The symbols move the objects like this.
from | τ η
hr | sc pj
fz | gr rl
gs | zh hm
bg | sd pn
ff | qn rn
hm | bg gs
cm | ff nr
nb | tl mm
zz | cm dl
qn | pj sc
ms | qm gf
zn | hg bd
mm | jq nb
rl | jz fz
rc | ng rm
ng | zn pr
pr | rm ng
qs | rc tr
qp | bd hg
gj | hr jd
jt | fs ql
dc | zc rj
dl | jt zz
rm | tr rc
rj | bp dc
nr | dl cm
gf | gj ms
bp | ql fs
jp | hm zh
jd | ms gj
sd | nb jq
rn | nr ff
tr | sr qs
sc | rn qn
fs | dc bp
mh | fz jz
jz | rz mh
pj | jd hr
jq | pn sd
tl | mh rz
zc | rl gr
pn | gs bg
qm | qs sr
bd | pr zn
zh | qp jp
ql | zz jt
rz | mm tl
sr | gf qm
hg | jp qp
gr | rj zc

The rows follow the links: the fewer symbols apart two objects are, the more alike their rows tend to be.

Name the object of each row.
[489, -758, 170, -148, 633, 738, -411, -274, -4, -27, 311, 91, -308, 167, -49, 117, -306, 80, 593, -350, 28, 95, 22, -51, -296, 902, 124, -167, -316, 17, -90, 544, -610, -309, -159, 169, -100, -202, 205, -215, -709, 429, 50, 278, -243, -14, 167, -392, -77, 93, 293, -248, 143, -893, 276, -421, -371, 520, 488, 334, -668]
object: dl
[-98, 347, -821, 319, -248, -253, -323, -72, 165, 350, -357, 343, 444, 24, 33, -322, 597, 148, -678, 454, -98, -63, 261, 138, 538, -754, 547, -50, 504, -126, -493, -270, -302, 149, -295, -135, -971, 196, -320, 45, 226, 20, -195, -164, -200, -38, 112, 424, -31, -398, 18, 44, 374, 258, -180, 98, -186, -568, 365, 261, 1090]
object: rm
[-49, 295, -737, 474, -482, -455, -264, -286, 233, 373, -214, 295, 377, 62, -96, -260, 467, 8, -961, 568, -204, -229, 356, -74, 418, -798, 409, 237, 519, -156, -283, -368, -266, -97, -237, -282, -962, 281, -178, 53, 436, 90, -256, -91, -263, -108, -118, 485, -238, -18, 28, -153, 486, 91, -107, 202, -129, -651, 201, 548, 743]
object: tr
[-188, 178, 503, -282, 196, 358, 368, 46, -490, -479, 415, -587, -386, -91, 273, 97, -477, -435, 737, -499, 98, 120, -187, -152, -448, 508, -121, -65, -773, -3, 416, -82, 391, 67, 575, -68, 770, -260, 183, -313, -683, -277, -61, 176, 316, 55, -226, -530, -157, 142, 109, 213, -190, 151, -141, -137, 296, 508, -480, -477, -842]
object: gr
[-211, 535, -371, -317, 337, 283, 346, 661, -372, -217, -82, -13, 296, -306, 311, -426, 473, -15, 275, 298, 234, 604, -229, 12, 775, -394, 362, -36, -100, -403, 4, 248, 35, 397, 89, 155, 166, -418, -220, 248, -273, -481, 154, 55, 159, 321, 507, 5, 373, -766, 514, 55, -328, 724, -216, -292, 54, -291, -134, -1165, 664]
object: zh
[10, 538, -374, -17, -696, -642, 409, -112, 375, 13, -656, 166, 407, 28, -44, -125, 882, 153, -664, 502, -334, 52, 336, 191, 193, -686, -157, 227, 462, 247, 129, -267, 479, 132, -15, -12, -249, 420, -6, 192, 741, -451, -317, -119, 1, 162, -91, 174, 555, -181, -320, 349, 82, 652, 169, 511, 266, -526, -409, -50, 653]
object: pj
[-114, 474, -830, 188, 59, -236, -71, 91, 39, 239, -349, 376, 543, -148, 208, -367, 667, 224, -353, 474, 43, 114, 129, 154, 782, -707, 693, -134, 298, -237, -509, 4, -374, 212, -330, -4, -748, 110, -260, -30, -32, 41, -57, -12, -160, 105, 310, 420, 42, -660, 189, 116, 234, 402, -210, -27, -215, -539, 446, -125, 1152]
object: pr
[-44, -779, 211, -130, 335, -157, -98, -683, 240, -83, -42, 245, -410, 356, 186, 579, -288, 545, 536, -708, 133, -287, 3, 506, -630, 1001, -152, -347, -286, 603, -246, 188, 314, 15, -426, 180, 167, -36, 447, -694, -532, 717, 95, 141, 81, -2, -17, 88, 344, -50, -614, 536, 275, -138, 8, 151, -62, 345, 375, 259, -252]
object: dc
[454, -286, -111, -13, 398, 636, -374, 625, 1, 386, 64, 143, 113, -113, -376, -430, -55, 8, -35, 542, -79, 425, -118, -249, 552, -228, 144, 227, 339, -643, 116, 454, -1012, -442, -164, 361, -439, -105, -379, 653, 296, 12, 203, -87, -257, -164, 366, -88, -223, -32, 647, -891, -213, -779, 334, -541, -441, -147, 378, -67, -42]
object: ng
[-168, 295, 284, -524, 370, 490, 338, 181, -439, -543, 326, -445, -229, -219, 364, -35, -256, -316, 916, -477, 226, 279, -197, 107, -174, 638, 4, -134, -776, 87, 184, 98, 369, 213, 431, -68, 733, -413, 142, -378, -891, -349, 36, 332, 264, 226, 65, -473, -48, -203, 193, 343, -91, 346, -177, -221, 212, 473, -286, -800, -540]
object: rj
[-419, -127, 481, -64, -276, -661, 490, -410, 207, -218, -241, -96, -266, 201, 146, 608, -194, 158, 26, -523, 152, -176, -138, 294, -638, 243, -625, -50, -180, 777, 187, -165, 1138, 276, 41, 18, 784, 88, 323, -252, 205, 168, 112, -75, 371, 75, -341, 89, 462, 257, -717, 535, -237, 462, -126, 424, 502, 97, -584, -41, -340]
object: jz
[382, -812, 146, -66, 574, 450, -252, -313, 144, -64, 72, 180, -291, 228, -9, 408, -439, 261, 663, -569, 99, -83, 25, 189, -317, 1075, 47, -272, -275, 260, -298, 495, -406, -294, -359, 228, 12, -191, 261, -443, -708, 649, 69, 195, -93, 4, 76, -172, -15, 95, -33, 74, 281, -751, 240, -305, -350, 642, 588, 375, -490]
object: jt
[401, 241, 25, -84, -258, 363, 46, 669, -94, 251, -71, -39, 296, -187, -477, -617, 268, -144, -474, 793, -340, 409, -62, -439, 558, -659, -91, 354, 435, -599, 430, 141, -537, -358, 92, 223, -188, 182, -340, 917, 821, -588, 11, -122, -179, -46, 70, -4, -94, 154, 538, -718, -371, -324, 463, -291, -4, -337, -286, -119, -51]
object: qs

Each walk starts at a row. The symbols on each line, taken left to right, move it on to the next object.
Each answer is a row, close to the row of the object it stands for.
start [-169, 482, -701, 35, 226, 74, 56, 297, -64, 184, -248, 289, 447, -130, 290, -480, 727, 165, -14, 491, 211, 361, -24, 183, 814, -524, 537, -221, 161, -322, -491, 58, -272, 206, -280, 26, -581, -147, -302, 56, -228, -46, 15, 14, -42, 205, 500, 331, 261, -793, 319, 127, 74, 536, -240, -162, -247, -483, 387, -542, 1158]
τ τ η η τ τ
[-1, 388, -488, 479, -625, -430, -402, -119, 132, 327, -57, 184, 391, 28, -329, -192, 321, -165, -948, 554, -364, -422, 302, -215, 284, -867, 254, 314, 570, -250, -204, -438, -345, -241, -87, -272, -767, 445, -239, 57, 650, -12, -238, -164, -268, -131, -256, 441, -491, 198, -101, -192, 401, -163, -44, 225, -141, -508, 124, 711, 364]
τ τ τ τ
[583, -238, 333, 109, -186, 566, -488, 239, -85, 98, 411, -239, -316, -94, -408, -146, -453, -396, -26, 377, -218, -115, 175, -578, -209, 130, -59, 398, 44, -426, 264, -30, -703, -620, 294, -140, -144, 90, -112, 370, 176, -147, -168, 85, -361, -167, -196, -354, -704, 626, 499, -746, 107, -903, 390, -219, -255, 378, 86, 512, -797]
start [632, -680, 283, -116, 469, 842, -345, 18, -40, -102, 340, -179, -280, -37, -240, -23, -598, -192, 523, -194, -125, -32, 29, -256, -215, 632, 90, -46, -190, -299, 113, 296, -716, -497, 64, 104, -49, -220, 65, 25, -510, 180, 29, 162, -279, -33, 9, -435, -300, 325, 487, -472, 143, -985, 322, -406, -323, 599, 379, 284, -735]
η τ η
[661, -453, 278, -41, 141, 669, -495, 187, -89, 49, 383, -167, -267, -30, -273, -84, -466, -327, 284, 121, -183, 0, 54, -408, -210, 475, -20, 241, -83, -309, 225, 207, -777, -566, 142, -10, -72, -36, 28, 265, -213, -39, 4, 129, -271, -137, -39, -455, -504, 531, 463, -636, 56, -1010, 428, -508, -273, 452, 322, 373, -945]
τ τ η
[-105, 249, -382, -443, 216, 39, 365, -198, -86, -443, -435, 173, 108, 10, 512, -30, 633, 202, 627, -287, 120, 274, 188, 490, 229, 357, 364, -349, -329, 238, -392, 210, 341, 348, 22, 4, 56, -237, 293, -479, -851, -142, -156, 215, 138, 406, 364, -102, 675, -838, -101, 889, 126, 883, -156, 27, 113, 46, 48, -583, 626]
start [-319, 571, 241, -355, -85, 178, 596, 624, -369, -342, -19, -325, 17, -230, 135, -219, 90, -176, 225, 125, 205, 638, -315, -61, 309, -272, -147, 107, -208, -266, 409, 64, 498, 446, 452, 214, 800, -265, -169, 348, 9, -782, 233, -30, 357, 185, 211, -166, 326, -289, 291, 64, -576, 788, -244, -79, 385, -194, -702, -1147, 110]
η η τ τ η η τ
[-227, 605, -526, -207, 401, 248, 197, 508, -241, -5, -199, 212, 397, -244, 321, -404, 585, 149, 228, 296, 262, 554, -184, 116, 814, -438, 516, -204, 25, -409, -214, 250, -205, 419, 15, 135, -166, -306, -278, 132, -385, -337, 64, 3, 50, 242, 505, 132, 360, -808, 471, 155, -113, 594, -186, -273, -105, -366, 122, -805, 1035]
τ τ τ τ η τ
[494, 9, -15, -62, 16, 561, -186, 720, -92, 316, 19, 0, 183, -241, -393, -533, 94, -25, -243, 653, -184, 537, -51, -470, 533, -432, 117, 261, 339, -673, 250, 354, -832, -374, 135, 430, -257, -115, -442, 901, 528, -311, 253, -43, -237, -73, 155, -175, -113, 63, 573, -906, -293, -614, 422, -470, -188, -259, 31, -67, -29]
start [-134, 433, -674, -222, -241, -488, 486, -279, 217, -185, -640, 281, 290, 40, 213, -17, 887, 306, -49, 26, 10, 107, 322, 522, 367, -116, 136, -132, 151, 337, -161, -103, 532, 384, -146, 4, -244, 214, 158, -279, -168, -203, -286, 12, -57, 434, 165, 150, 682, -678, -338, 866, 247, 941, -72, 324, 159, -233, -20, -295, 913]
η τ η η η
[-125, 391, -634, -305, -97, -221, 490, -336, 124, -276, -535, 209, 279, -60, 366, 14, 741, 398, 354, -176, 164, 170, 382, 567, 313, 83, 297, -239, -96, 376, -237, 71, 458, 436, -152, 68, -102, 25, 225, -473, -363, -206, -291, 202, 81, 448, 287, 79, 751, -837, -120, 947, 237, 966, -147, 174, 23, -90, -28, -437, 839]
η η τ τ τ τ
[74, 518, -296, -3, -843, -583, 379, 72, 204, 12, -560, 13, 424, -120, -290, -245, 658, 3, -756, 670, -368, 33, 332, -76, 252, -797, -162, 395, 607, -42, 324, -234, 309, -44, 135, -33, -160, 481, -61, 565, 867, -626, -250, -267, -10, 45, -113, 148, 316, -158, -157, 117, -46, 447, 268, 295, 302, -481, -411, 145, 442]
start [176, 331, -222, 427, -728, -295, -427, 39, 137, 304, -11, -19, 154, 62, -334, -195, 81, -312, -907, 538, -418, -438, 395, -367, -15, -804, 40, 369, 540, -268, -6, -492, -310, -388, 4, -270, -619, 436, -241, 281, 722, -63, -205, -127, -250, -314, -327, 226, -588, 434, -17, -466, 297, -452, 232, 204, -36, -316, -34, 848, -48]
η η η
[258, 542, -114, -67, -841, -298, 331, 338, 258, 214, -267, -70, 346, -199, -395, -365, 561, -93, -684, 801, -414, 356, 173, -229, 419, -905, -212, 517, 599, -159, 491, -157, 140, -129, 263, 134, -101, 520, -224, 802, 973, -686, -114, -168, 13, -17, 7, 147, 189, 40, 136, -184, -337, 198, 388, 96, 252, -523, -364, -13, 328]
τ η η
[360, 494, 16, -53, -593, -45, 145, 516, 41, 134, -222, -36, 252, -143, -451, -416, 330, -200, -641, 892, -403, 358, 15, -405, 451, -752, -209, 468, 569, -369, 499, -57, -193, -214, 240, 203, -67, 319, -371, 888, 957, -691, -5, -211, -33, -50, 13, -104, 9, 162, 368, -559, -296, 19, 408, -54, 150, -423, -344, -127, 115]
start [-413, 355, 487, -194, -349, -322, 672, 194, -219, -373, -32, -302, -75, 33, 98, 201, -110, -52, 71, -243, 142, 77, -256, 55, -302, -54, -550, 85, -198, 278, 432, -141, 948, 393, 403, 52, 951, 28, 212, 80, 297, -488, 213, -113, 398, 68, -181, -87, 377, 57, -252, 345, -615, 688, -137, 258, 665, -53, -840, -634, -318]
τ τ τ η η
[-233, 591, -26, -314, 209, 200, 545, 670, -451, -341, -65, -91, 198, -335, 197, -365, 360, -69, 355, 166, 157, 824, -252, 1, 649, -300, 79, -119, -188, -266, 218, 205, 248, 483, 349, 257, 453, -454, -272, 331, -138, -599, 126, -3, 302, 197, 318, -135, 311, -563, 436, -50, -544, 742, -175, -252, 135, -152, -423, -1145, 467]
τ τ τ τ η τ
[363, -477, -126, 132, 590, 584, -538, 335, 10, 500, 106, 298, 58, 20, -237, -231, -78, 192, -96, 339, 95, 243, -205, -141, 436, -74, 163, -78, 231, -543, -273, 556, -1014, -302, -395, 350, -530, -239, -387, 430, -51, 294, 206, 32, -186, -83, 424, 104, -168, 28, 532, -833, -43, -818, 201, -589, -542, 67, 650, 96, 120]
start [-177, -624, 206, -14, 97, -462, 159, -782, 343, -86, -173, 251, -283, 275, 124, 695, -279, 330, 367, -782, 239, -371, -17, 459, -667, 746, -366, -275, -217, 810, -184, 48, 636, 170, -332, 90, 290, 20, 405, -645, -207, 586, 10, -42, 147, -121, -141, 133, 418, 100, -706, 729, 140, 17, -142, 405, 210, 296, -18, 256, -276]
η τ τ η η τ
[-67, 242, -280, -553, 414, 258, 545, -101, -332, -539, -127, -12, -110, -67, 556, -87, 305, 124, 890, -400, 116, 327, 162, 413, 170, 558, 294, -321, -567, 204, -178, 207, 332, 328, 206, 5, 324, -237, 271, -468, -923, -260, -185, 254, 178, 449, 239, -405, 426, -709, 80, 706, 73, 771, -262, -139, 53, 312, -39, -782, 328]
τ τ τ τ
[-180, 508, -586, -77, -441, -567, 434, -206, 295, -57, -628, 251, 317, 3, 58, -146, 877, 291, -299, 384, -223, 130, 394, 418, 217, -365, 68, 147, 378, 416, -26, -111, 553, 230, -79, -17, -237, 417, 147, -95, 326, -383, -302, -146, -83, 219, -34, 149, 502, -445, -348, 697, 260, 877, 89, 430, 303, -421, -235, -94, 804]
start [-246, 86, 688, -139, -29, 140, 205, 104, -453, -493, 415, -588, -432, -122, 138, 228, -601, -413, 471, -406, 69, -122, -275, -233, -591, 530, -282, 25, -668, 168, 405, -241, 528, 84, 582, -267, 843, -269, 172, -294, -377, -173, 64, 165, 319, -102, -334, -348, -325, 536, -41, 111, -242, 143, -336, 83, 281, 492, -485, -199, -1025]
η η η τ η
[-425, -63, 727, 65, -122, -49, 47, -227, -299, -306, 512, -588, -474, 86, 94, 430, -870, -384, 252, -475, 37, -320, -288, -243, -787, 372, -288, 53, -519, 209, 370, -284, 488, 57, 450, -324, 752, -22, 205, -302, -86, 26, -66, -4, 229, -195, -468, -242, -496, 628, -257, 73, -93, -105, -228, 273, 282, 329, -479, 181, -999]
η η τ η τ τ
[-461, 216, 412, -140, -373, -548, 580, -135, -30, -285, -120, -283, -205, 126, 104, 412, -130, -35, 5, -379, 129, 5, -283, 232, -467, -32, -655, -20, -76, 573, 368, -194, 1124, 338, 289, -19, 826, 162, 330, -34, 339, -296, 103, -129, 474, -26, -158, 49, 356, 207, -461, 473, -403, 573, -109, 446, 548, -13, -750, -324, -352]
start [-326, -766, 214, 550, 279, -264, -635, -510, 256, 444, 303, 246, -219, 347, 29, 460, -616, 260, -254, -381, 191, -671, -85, 79, -396, 154, 8, -194, 59, 247, -442, -113, -161, -118, -580, -165, -323, 9, 1, -447, 9, 925, 102, -171, -175, -364, -210, 376, -415, 464, -406, -102, 331, -643, -178, 188, -247, 45, 606, 867, -208]
η η η η τ τ
[-456, -448, 513, 492, -119, -329, -337, -395, 2, 109, 398, -171, -378, 212, -58, 546, -797, -113, -243, -427, 84, -647, -153, -57, -834, 162, -315, -7, -278, 297, -12, -428, 339, -3, -67, -267, 135, 73, 142, -480, 108, 563, 29, -222, 75, -356, -587, 148, -513, 787, -527, 1, 157, -385, -294, 362, 160, 151, 5, 692, -710]
τ η τ τ η
[-392, -610, 253, 534, 62, -376, -431, -504, 152, 384, 327, 46, -328, 275, -56, 559, -700, -50, -332, -390, 271, -700, -128, 38, -611, 141, -251, -216, -16, 315, -254, -336, 130, -20, -289, -281, -9, 138, 43, -484, 118, 801, 117, -173, -40, -413, -387, 381, -514, 600, -441, 21, 238, -471, -283, 264, -15, 168, 242, 853, -513]
